Below are the code and all the weights of a small trained network. Each question names an input and a target symbol and asks about switching units off, where a switched-off unit gives its printed mean instead of its output.

import numpy as np


def w(rows, s, z=0):
    codes = np.array(rows[::2]) - 128.0
    scale = np.full(codes.shape[1], s)
    scale[-1] = z or s
    return codes * scale


def norm(h):
    return h / np.sqrt((h * h).mean(-1, keepdims=True) + 1e-5)


def f(y):
    return np.maximum(y, 0)


def softmax(a):
    e = np.exp(a - a.max(-1, keepdims=True))
    return e / e.sum(-1, keepdims=True)


def log_softmax(a):
    a = a - a.max(-1, keepdims=True)
    return a - np.log(np.exp(a).sum(-1, keepdims=True))


def net(x, mask):
    ids = ['ΔΘΛΨαεζημπτφ'.index(c) for c in x.split()]
    T = len(ids)
    res = E[ids] + P[:T]
    r = norm(res)
    for j in range(3):
        rows = slice(3 * j, 3 * j + 3)
        q, k, v = (r @ M[0][rows].T for M in (Q, K, V))
        z = softmax(np.where(np.tri(T) > 0, q @ k.T / 3**0.5, -1e9)) @ v
        o = O[0][rows]
        res = res + np.where(mask[j], z, o[:, -1]) @ o[:, :-1]
    y = f(norm(res) @ A[0][:, :-1].T + A[0][:, -1])
    res = res + np.where(mask[3:7], y, B[0][:, -1]) @ B[0][:, :-1]
    return log_softmax(norm(res)[-1] @ U[:, :-1].T + U[:, -1])


Q, K, V, O, A, B = {}, {}, {}, {}, {}, {}
E = w([
[93,153,90],'Δ',
[108,166,128],'Θ',
[135,187,93],'Λ',
[54,134,15],'Ψ',
[99,75,107],'α',
[154,234,187],'ε',
[142,103,54],'ζ',
[103,218,95],'η',
[67,210,177],'μ',
[138,252,208],'π',
[26,191,46],'τ',
[102,250,191],'φ',
],0.011)
P = w([
[145,85,170],'0',
[122,156,103],'1',
[173,211,77],'2',
[119,135,94],'3',
[163,254,10],'4',
[125,118,89],'5',
[227,242,67],'6',
[130,95,79],'7',
],0.012)
Q[0] = w([
[214,118,173],'H0',
[69,47,89],'H0',
[131,50,165],'H0',
[134,139,90],'H1',
[12,106,199],'H1',
[78,15,105],'H1',
[153,240,49],'H2',
[144,57,214],'H2',
[156,56,99],'H2',
],0.011)
K[0] = w([
[100,81,113],'H0',
[123,121,248],'H0',
[94,89,124],'H0',
[115,78,104],'H1',
[58,106,130],'H1',
[90,147,207],'H1',
[163,58,169],'H2',
[64,232,22],'H2',
[112,155,135],'H2',
],0.015)
V[0] = w([
[159,240,164],'H0',
[66,92,108],'H0',
[192,123,137],'H0',
[106,137,210],'H1',
[5,158,142],'H1',
[121,97,78],'H1',
[174,127,183],'H2',
[138,230,88],'H2',
[63,144,151],'H2',
],0.016)
O[0] = w([
[150,148,163,248],'H0',
[139,112,85,89],'H0',
[156,160,132,123],'H0',
[170,149,126,51],'H1',
[179,96,254,137],'H1',
[155,129,89,154],'H1',
[189,141,109,153],'H2',
[83,166,211,141],'H2',
[192,59,215,116],'H2',
],0.0095,0.011)
A[0] = w([
[74,67,194,6],'N0',
[1,9,137,167],'N1',
[127,177,185,155],'N2',
[84,75,235,192],'N3',
],0.0053,0.0012)
B[0] = w([
[117,129,63,177],'N0',
[23,118,250,205],'N1',
[193,140,132,252],'N2',
[75,49,62,244],'N3',
],0.013,0.0023)
U = w([
[187,65,135,45],'Δ',
[204,106,139,95],'Θ',
[122,247,125,190],'Λ',
[41,104,173,225],'Ψ',
[162,116,104,87],'α',
[179,213,182,170],'ε',
[98,163,53,157],'ζ',
[119,152,208,41],'η',
[195,74,192,68],'μ',
[173,167,184,110],'π',
[109,107,204,69],'τ',
[179,120,213,1],'φ',
],0.015,0.0047)

Each question gives the input, a string of symbols that net reads in full, and the target symbol t.
The units are the heads (3 rows each of Q, K, V and O) and the neurons (one row each of A and B). Each row of codes is followed by its name. A weight is (code - 128) times the scale printed after its matrix; where a second scale follows, it is the last column's (O, A, B and U).
mask holds one flag per unit, heads first, then neurons. A switched-off unit (its flag False) gives its mean, the last column of its rows in O or B, instead of its output. The means were averaged over made-up inputs and are rounded, as every weight is.
A unit's drop is (log p(t) with every unit on - log p(t) with that unit switched off) / (log p(t) with every unit on - log p(t) with every unit switched off).
The circuit of an input: a set's keep is (log p(t) with only the set's units on - log p(t) with every unit switched off) / (log p(t) with every unit on - log p(t) with every unit switched off). Starting from all 7 units, units are removed one at a time, each time the one whose removal leaves the highest keep (on an exact tie, the one counted first), for as long as the keep stays at least 0.8.
units of the circuit, in order: the units of the circuit, biggest drop first
top k neurons: the k neurons with the biggest drops, biggest first
which heads matter: for each layer, one digit per head in row order, 1 if its drop is at least 0.15 and else 0, layers parted by /
drop of u: that unit's drop, to one decimal
input Ψ Ψ Ψ, target Ψ: which heads matter	001
input Ψ Θ Λ Δ, target Ψ: units of the circuit, in order	[H2]
input Ψ η Λ φ, target Ψ: top 2 neurons	[N3; N0]
input Ψ Ψ Θ ε η π, target Ψ: which heads matter	101
input Ψ ζ Ψ Ψ Ψ Ψ ζ, target ζ: units of the circuit, in order	[H0; H2]
input ζ Ψ φ, target ζ: units of the circuit, in order	[H2; H0]
input ζ Λ Λ π, target ζ: which heads matter	011
input ζ α ζ φ, target ζ: which heads matter	001
input ε η α Λ Ψ ε Δ Λ, target ε: which heads matter	101
input Ψ α Λ τ ζ Ψ Λ Ψ, target Ψ: which heads matter	000
input μ τ Ψ Ψ, target μ: which heads matter	011
input Ψ ε Ψ η, target Ψ: drop of H1	0.1
input Ψ η τ Ψ Ψ φ Ψ ζ, target Ψ: drop of N3	0.1
input Ψ Ψ Ψ Ψ Λ η Ψ π, target Ψ: drop of H2	1.4
input ζ α τ Ψ ζ Θ, target ζ: drop of H1	0.0
input Λ Ψ Ψ ζ Ψ ζ, target Λ: units of the circuit, in order	[H0]
input Ψ Ψ Ψ ε, target Ψ: units of the circuit, in order	[H2; H0]
input Λ Ψ Λ μ Ψ ε Ψ ζ, target Λ: units of the circuit, in order	[H2; H0]
